Below is a small trained network, with its code and all its weights. Each question gives an input and a target symbol and asks what happens when units are switched off, that is, made to give their printed mean instead of their output.

import numpy as np


def w(rows, s, z=0):
    codes = np.array(rows[::2]) - 128.0
    scale = np.full(codes.shape[1], s)
    scale[-1] = z or s
    return codes * scale


def f(y):
    return np.maximum(y, 0)


def softmax(a):
    e = np.exp(a - a.max(-1, keepdims=True))
    return e / e.sum(-1, keepdims=True)


def log_softmax(a):
    a = a - a.max(-1, keepdims=True)
    return a - np.log(np.exp(a).sum(-1, keepdims=True))


def net(x, mask):
    ids = ['ΛΞΣΦαβγδηθμπτψω'.index(c) for c in x.split()]
    T = len(ids)
    res = E[ids] + P[:T]
    u = 0
    for l in range(2):
        r = res
        for j in range(3):
            rows = slice(2 * j, 2 * j + 2)
            q, k, v = (r @ M[l][rows].T for M in (Q, K, V))
            z = softmax(np.where(np.tri(T) > 0, q @ k.T / 2**0.5, -1e9)) @ v
            o = O[l][rows]
            res = res + np.where(mask[u + j], z, o[:, -1]) @ o[:, :-1]
        u += 3
        y = f(res @ A[l][:, :-1].T + A[l][:, -1])
        res = res + np.where(mask[u : u + 4], y, B[l][:, -1]) @ B[l][:, :-1]
        u += 4
    return log_softmax(res[-1] @ U[:, :-1].T + U[:, -1])


Q, K, V, O, A, B = {}, {}, {}, {}, {}, {}
E = w([
[117,80,79,158,124,56],'Λ',
[173,216,52,143,95,105],'Ξ',
[124,53,69,121,174,99],'Σ',
[121,211,211,85,172,159],'Φ',
[180,166,157,159,188,201],'α',
[135,77,189,160,114,15],'β',
[231,136,99,97,111,51],'γ',
[162,170,210,146,134,51],'δ',
[135,98,18,126,105,184],'η',
[106,74,131,57,114,93],'θ',
[248,227,121,140,103,133],'μ',
[56,54,177,105,165,65],'π',
[83,183,200,79,134,129],'τ',
[164,105,90,198,185,129],'ψ',
[182,173,148,60,80,129],'ω',
],0.011)
P = w([
[116,175,58,136,134,94],'0',
[124,108,164,101,89,141],'1',
[186,90,176,114,238,121],'2',
[110,126,76,127,102,140],'3',
[122,121,172,92,90,143],'4',
[186,100,168,108,238,124],'5',
[101,122,65,129,109,140],'6',
[122,120,172,100,90,144],'7',
[187,99,171,106,244,119],'8',
[97,119,60,131,114,139],'9',
[124,120,171,102,92,139],'10',
[190,98,172,103,251,117],'11',
],0.016)
Q[0] = w([
[229,144,167,80,176,53],'0.h0',
[145,133,254,204,34,165],'0.h0',
[108,76,13,175,155,112],'0.h1',
[173,255,184,140,56,83],'0.h1',
[254,140,130,53,155,67],'0.h2',
[76,150,126,176,176,205],'0.h2',
],0.007)
K[0] = w([
[166,185,117,137,127,4],'0.h0',
[167,129,255,122,140,188],'0.h0',
[185,87,70,90,202,117],'0.h1',
[137,176,155,134,50,139],'0.h1',
[160,105,148,50,109,45],'0.h2',
[68,141,99,150,130,134],'0.h2',
],0.011)
V[0] = w([
[170,31,111,108,150,176],'0.h0',
[177,216,121,136,105,43],'0.h0',
[111,118,69,149,89,136],'0.h1',
[3,155,84,138,82,93],'0.h1',
[79,78,35,129,129,100],'0.h2',
[113,97,195,88,41,80],'0.h2',
],0.0064)
O[0] = w([
[154,2,115,103,82,152,91],'0.h0',
[120,202,89,100,176,43,254],'0.h0',
[101,80,55,188,147,145,67],'0.h1',
[70,55,55,108,196,147,25],'0.h1',
[99,44,45,91,199,66,92],'0.h2',
[199,135,190,63,44,23,153],'0.h2',
],0.0057,0.0041)
A[0] = w([
[138,136,34,79,72,117,138],'0.n0',
[91,188,70,181,127,206,95],'0.n1',
[167,139,46,182,106,114,105],'0.n2',
[5,138,80,135,38,84,3],'0.n3',
],0.013,0.0034)
B[0] = w([
[181,91,41,116,87,142,254],'0.n0',
[64,199,167,192,112,162,183],'0.n1',
[149,98,138,254,140,106,206],'0.n2',
[119,165,105,77,81,11,191],'0.n3',
],0.014,0.0049)
Q[1] = w([
[109,91,129,138,173,168],'1.h0',
[51,160,106,114,2,210],'1.h0',
[65,175,100,95,54,127],'1.h1',
[106,77,103,128,24,217],'1.h1',
[36,155,127,107,100,138],'1.h2',
[165,142,132,129,241,109],'1.h2',
],0.0087)
K[1] = w([
[71,132,62,185,92,121],'1.h0',
[150,160,162,105,37,202],'1.h0',
[140,73,156,85,35,125],'1.h1',
[195,87,91,118,52,254],'1.h1',
[83,142,149,103,83,111],'1.h2',
[129,148,112,196,230,76],'1.h2',
],0.0073)
V[1] = w([
[124,110,131,174,94,202],'1.h0',
[135,40,37,55,48,113],'1.h0',
[217,123,181,167,216,216],'1.h1',
[254,39,186,146,74,89],'1.h1',
[255,8,110,74,225,62],'1.h2',
[200,195,191,158,139,160],'1.h2',
],0.0056)
O[1] = w([
[182,155,137,95,114,81,53],'1.h0',
[133,113,159,97,89,173,171],'1.h0',
[203,115,139,157,168,98,1],'1.h1',
[151,162,146,78,254,152,165],'1.h1',
[126,145,125,216,146,72,149],'1.h2',
[110,81,91,141,160,132,115],'1.h2',
],0.0083,0.0075)
A[1] = w([
[156,132,91,255,145,201,75],'1.n0',
[159,134,63,211,150,154,223],'1.n1',
[132,167,234,139,97,229,177],'1.n2',
[171,217,51,152,75,104,2],'1.n3',
],0.0087,0.0074)
B[1] = w([
[213,106,233,85,38,67,213],'1.n0',
[2,80,188,63,157,157,255],'1.n1',
[165,94,207,236,155,135,243],'1.n2',
[223,160,100,164,219,209,227],'1.n3',
],0.0084,0.009)
U = w([
[67,136,127,145,90,58,170],'Λ',
[118,131,100,81,201,219,144],'Ξ',
[101,89,93,160,198,96,204],'Σ',
[106,181,182,142,111,142,71],'Φ',
[173,18,114,185,181,146,106],'α',
[137,77,141,179,64,50,133],'β',
[214,168,101,100,91,62,176],'γ',
[150,198,142,187,121,2,130],'δ',
[144,57,113,128,84,198,91],'η',
[81,193,174,31,95,158,107],'θ',
[205,187,127,201,101,109,111],'μ',
[43,127,132,128,174,89,178],'π',
[45,165,148,132,177,185,134],'τ',
[54,25,109,170,155,172,175],'ψ',
[198,160,180,86,80,144,3],'ω',
],0.008,0.0062)

Each question gives the input, a string of symbols that net reads in full, and the target symbol t.
The units are the heads (2 rows each of Q, K, V and O) and the neurons (one row each of A and B). Each row of codes is followed by its name. A weight is (code - 128) times the scale printed after its matrix; where a second scale follows, it is the last column's (O, A, B and U).
mask holds one flag per unit, layer by layer, with each layer's heads first. A switched-off unit (its flag False) gives its mean, the last column of its rows in O or B, instead of its output. The means were averaged over made-up inputs and are rounded, as every weight is.
A unit's drop is (log p(t) with every unit on - log p(t) with that unit switched off) / (log p(t) with every unit on - log p(t) with every unit switched off).
The circuit of an input: a set's keep is (log p(t) with only the set's units on - log p(t) with every unit switched off) / (log p(t) with every unit on - log p(t) with every unit switched off). Starting from the 12 units with the biggest drops (on a tie, the unit counted first), units are removed one at a time, each time the one whose removal leaves the highest keep (on an exact tie, the one counted first), for as long as the keep stays at least 0.8.
circuit, biggest first: the units of the circuit, biggest drop first
unit that matters most: the unit with the biggest drop
top k neurons: the k neurons with the biggest drops, biggest first
top k neurons in layer l: the k neurons of layer l with the biggest drops, biggest first
heads that matter: for each layer, one digit per head in row order, 1 if its drop is at least 0.15 and else 0, layers parted by /
input γ γ θ Ξ γ τ, target δ: top neuron in layer 1 => 1.n1
input Λ β τ δ γ γ Λ π τ α, target Φ: circuit, biggest first => 1.n0; 0.n1; 1.n1; 1.n2
input θ ω Ξ, target α: top 2 neurons => 0.n0; 0.n3
input α ω θ Φ, target τ: top 4 neurons => 0.n1; 1.n0; 0.n0; 0.n2
input Ξ ψ θ ψ θ ψ μ θ τ θ β γ, target θ: top 2 neurons in layer 0 => 0.n2; 0.n1
input μ π γ η Λ μ, target Ξ: circuit, biggest first => 0.n2; 1.h2; 0.n1; 0.h2
input Φ θ Φ θ τ ω θ Φ β γ γ θ, target β: circuit, biggest first => 1.h1; 0.n1; 0.h2; 0.h0
input δ α γ θ γ γ η η β ψ, target β: heads that matter => 000 / 000
input μ π Λ τ π η, target Ξ: heads that matter => 101 / 001
input π γ Φ δ Ξ θ μ β ω θ π θ, target ψ: top 2 neurons in layer 1 => 1.n2; 1.n0
input γ ψ Ξ ψ α θ π, target Λ: circuit, biggest first => 0.n3; 1.h1
input γ Λ η γ Ξ, target Ξ: circuit, biggest first => 0.n0; 1.h1; 1.n3; 1.n0
input Σ τ Ξ η, target η: top 2 neurons => 1.n0; 0.n0
input μ Φ μ θ γ Ξ Φ μ Λ π, target Λ: heads that matter => 000 / 000
input θ Σ ψ α Λ δ γ β θ Ξ, target μ: circuit, biggest first => 1.n3; 0.n2
input γ τ ω δ π ω, target δ: circuit, biggest first => 0.n0; 1.h2; 0.n2; 0.h0
input θ Φ δ ω β ω, target α: unit that matters most => 0.n3
input μ β π θ Ξ α θ θ α Ξ γ Ξ, target Ξ: heads that matter => 001 / 001
input θ ω μ ω Σ η γ ψ β Λ Ξ θ, target α: heads that matter => 011 / 110
input Ξ θ θ, target θ: unit that matters most => 0.n1
input μ Ξ ω μ Λ γ Λ α γ τ Λ α, target Ξ: circuit, biggest first => 0.n2; 1.h2; 0.n1
input Φ θ ω θ η θ, target β: circuit, biggest first => 1.h1; 0.n1; 0.h2
input θ γ μ θ Σ δ, target α: top 3 neurons => 0.n0; 0.n3; 1.n2
input θ τ θ π τ π, target α: top 2 neurons => 0.n0; 0.n3
